Here is a tiny trained network, its code and every weight. The questions are about switching its units off for an input and a class, where a switched-off unit gives its printed mean instead of its output.

import numpy as np


def w(rows, s, z=0):
    codes = np.array(rows[::2]) - 128.0
    scale = np.full(codes.shape[1], s)
    scale[-1] = z or s
    return codes * scale


def norm(h):
    return h / np.sqrt((h * h).mean(-1, keepdims=True) + 1e-5)


def f(y):
    return np.maximum(y, 0)


def log_softmax(a):
    a = a - a.max(-1, keepdims=True)
    return a - np.log(np.exp(a).sum(-1, keepdims=True))


def net(x, mask):
    res = np.array(x, float).reshape(1, 3) / 4 @ E
    u = 0
    for l in range(2):
        y = f(norm(res) @ A[l][:, :-1].T + A[l][:, -1])
        res = res + np.where(mask[u : u + 13], y, B[l][:, -1]) @ B[l][:, :-1]
        u += 13
    return log_softmax(norm(res)[-1] @ U[:, :-1].T + U[:, -1])


A, B = {}, {}
E = w([
[198,88,49,170],'x0',
[224,205,217,152],'x1',
[64,24,206,252],'x2',
],0.0041)
A[0] = w([
[171,222,253,127,86],'0.n1',
[88,176,140,74,12],'0.n2',
[128,117,105,76,79],'0.n3',
[19,92,220,169,130],'0.n4',
[176,136,195,142,5],'0.n5',
[1,76,49,99,85],'0.n6',
[140,51,150,157,18],'0.n7',
[135,187,140,159,37],'0.n8',
[81,125,51,95,130],'0.n9',
[252,15,103,132,33],'0.n10',
[145,142,43,213,9],'0.n11',
[127,88,107,56,113],'0.n12',
[229,61,54,155,33],'0.n13',
],0.0071,0.0021)
B[0] = w([
[54,127,103,168,253],'0.n1',
[201,101,162,120,167],'0.n2',
[98,110,161,120,166],'0.n3',
[210,138,132,69,255],'0.n4',
[128,138,123,160,166],'0.n5',
[104,138,120,153,250],'0.n6',
[180,112,186,161,169],'0.n7',
[79,171,130,207,149],'0.n8',
[113,155,126,193,213],'0.n9',
[184,133,2,163,205],'0.n10',
[221,126,73,119,172],'0.n11',
[113,112,143,164,180],'0.n12',
[159,145,53,150,217],'0.n13',
],0.0065,0.0041)
A[1] = w([
[100,108,198,90,196],'1.n1',
[175,199,135,152,91],'1.n2',
[232,88,160,142,63],'1.n3',
[95,217,3,28,72],'1.n4',
[114,146,132,86,218],'1.n5',
[77,151,187,111,216],'1.n6',
[80,92,83,108,99],'1.n7',
[111,132,100,111,75],'1.n8',
[84,162,171,73,195],'1.n9',
[138,173,137,150,41],'1.n10',
[93,88,90,130,1],'1.n11',
[69,48,135,187,2],'1.n12',
[186,157,68,70,9],'1.n13',
],0.012,0.0033)
B[1] = w([
[156,31,68,94,175],'1.n1',
[29,79,173,156,188],'1.n2',
[104,60,119,109,178],'1.n3',
[130,69,201,135,254],'1.n4',
[134,107,82,143,166],'1.n5',
[131,120,44,151,196],'1.n6',
[40,97,128,194,156],'1.n7',
[116,135,203,110,140],'1.n8',
[240,128,76,101,187],'1.n9',
[67,133,214,182,147],'1.n10',
[38,106,253,185,141],'1.n11',
[152,120,223,186,160],'1.n12',
[142,136,128,81,186],'1.n13',
],0.0074,0.0084)
U = w([
[211,84,1,107,253],'0',
[32,90,221,194,232],'1',
[173,38,206,95,245],'2',
[82,145,46,120,74],'3',
[212,147,163,58,3],'4',
[69,181,61,104,3],'5',
[157,170,92,72,3],'6',
],0.0075,0.0034)

Each question gives the input, the list of numbers given to net, and the class t.
The units are the neurons (one row each of A and B). Each row of codes is followed by its name. A weight is (code - 128) times the scale printed after its matrix; where a second scale follows, it is the last column's (A, B and U).
mask holds one flag per neuron, layer by layer. A switched-off neuron (its flag False) gives its mean, the last column of its row in B, instead of its output. The means were averaged over made-up inputs and are rounded, as every weight is.
A unit's drop is (log p(t) with every unit on - log p(t) with that unit switched off) / (log p(t) with every unit on - log p(t) with every unit switched off).
The circuit of an input: a set's keep is (log p(t) with only the set's units on - log p(t) with every unit switched off) / (log p(t) with every unit on - log p(t) with every unit switched off). Starting from the 12 units with the biggest drops (on a tie, the unit counted first), units are removed one at a time, each time the one whose removal leaves the highest keep (on an exact tie, the one counted first), for as long as the keep stays at least 0.8.
circuit, biggest first: the units of the circuit, biggest drop first
k most important neurons: the k neurons with the biggest drops, biggest first
top k neurons in layer l: the k neurons of layer l with the biggest drops, biggest first
drop of u: that unit's drop, to one decimal
input [-3,4,-4], class 1: circuit, biggest first	1.n2
input [6,-7,-2], class 1: circuit, biggest first	1.n11; 1.n9
input [0,7,-7], class 1: circuit, biggest first	1.n2; 0.n1
input [5,-7,-1], class 1: circuit, biggest first	1.n11; 1.n9
input [5,1,-7], class 2: circuit, biggest first	1.n4; 1.n6
input [-1,7,-6], class 1: circuit, biggest first	1.n2; 0.n1
input [-6,-5,-7], class 2: top 2 neurons in layer 1	1.n4; 1.n8
input [2,-2,-6], class 2: 2 most important neurons	1.n4; 0.n1
input [-4,2,-3], class 0: 2 most important neurons	0.n10; 0.n13
input [-3,3,1], class 3: circuit, biggest first	1.n4; 0.n1
input [-4,-6,-6], class 1: 2 most important neurons	0.n4; 1.n4
input [-6,2,-3], class 0: 2 most important neurons	1.n9; 0.n10
input [-2,-2,-5], class 2: top 2 neurons in layer 1	1.n4; 1.n9
input [6,-6,-7], class 2: top 2 neurons in layer 0	0.n1; 0.n3
input [2,-1,-4], class 2: most important neuron	0.n1
input [-1,2,-2], class 3: 2 most important neurons	0.n4; 0.n10
input [3,3,-5], class 2: top 2 neurons in layer 0	0.n9; 0.n6
input [-8,-6,0], class 0: top 2 neurons in layer 0	0.n10; 0.n4
input [1,4,-7], class 2: drop of 0.n9	0.2
input [-4,-1,-1], class 0: drop of 0.n13	0.1
input [-7,4,7], class 0: drop of 1.n6	0.2
input [3,8,-5], class 1: drop of 1.n2	0.1
input [-2,-1,-6], class 2: top neuron in layer 1	1.n4
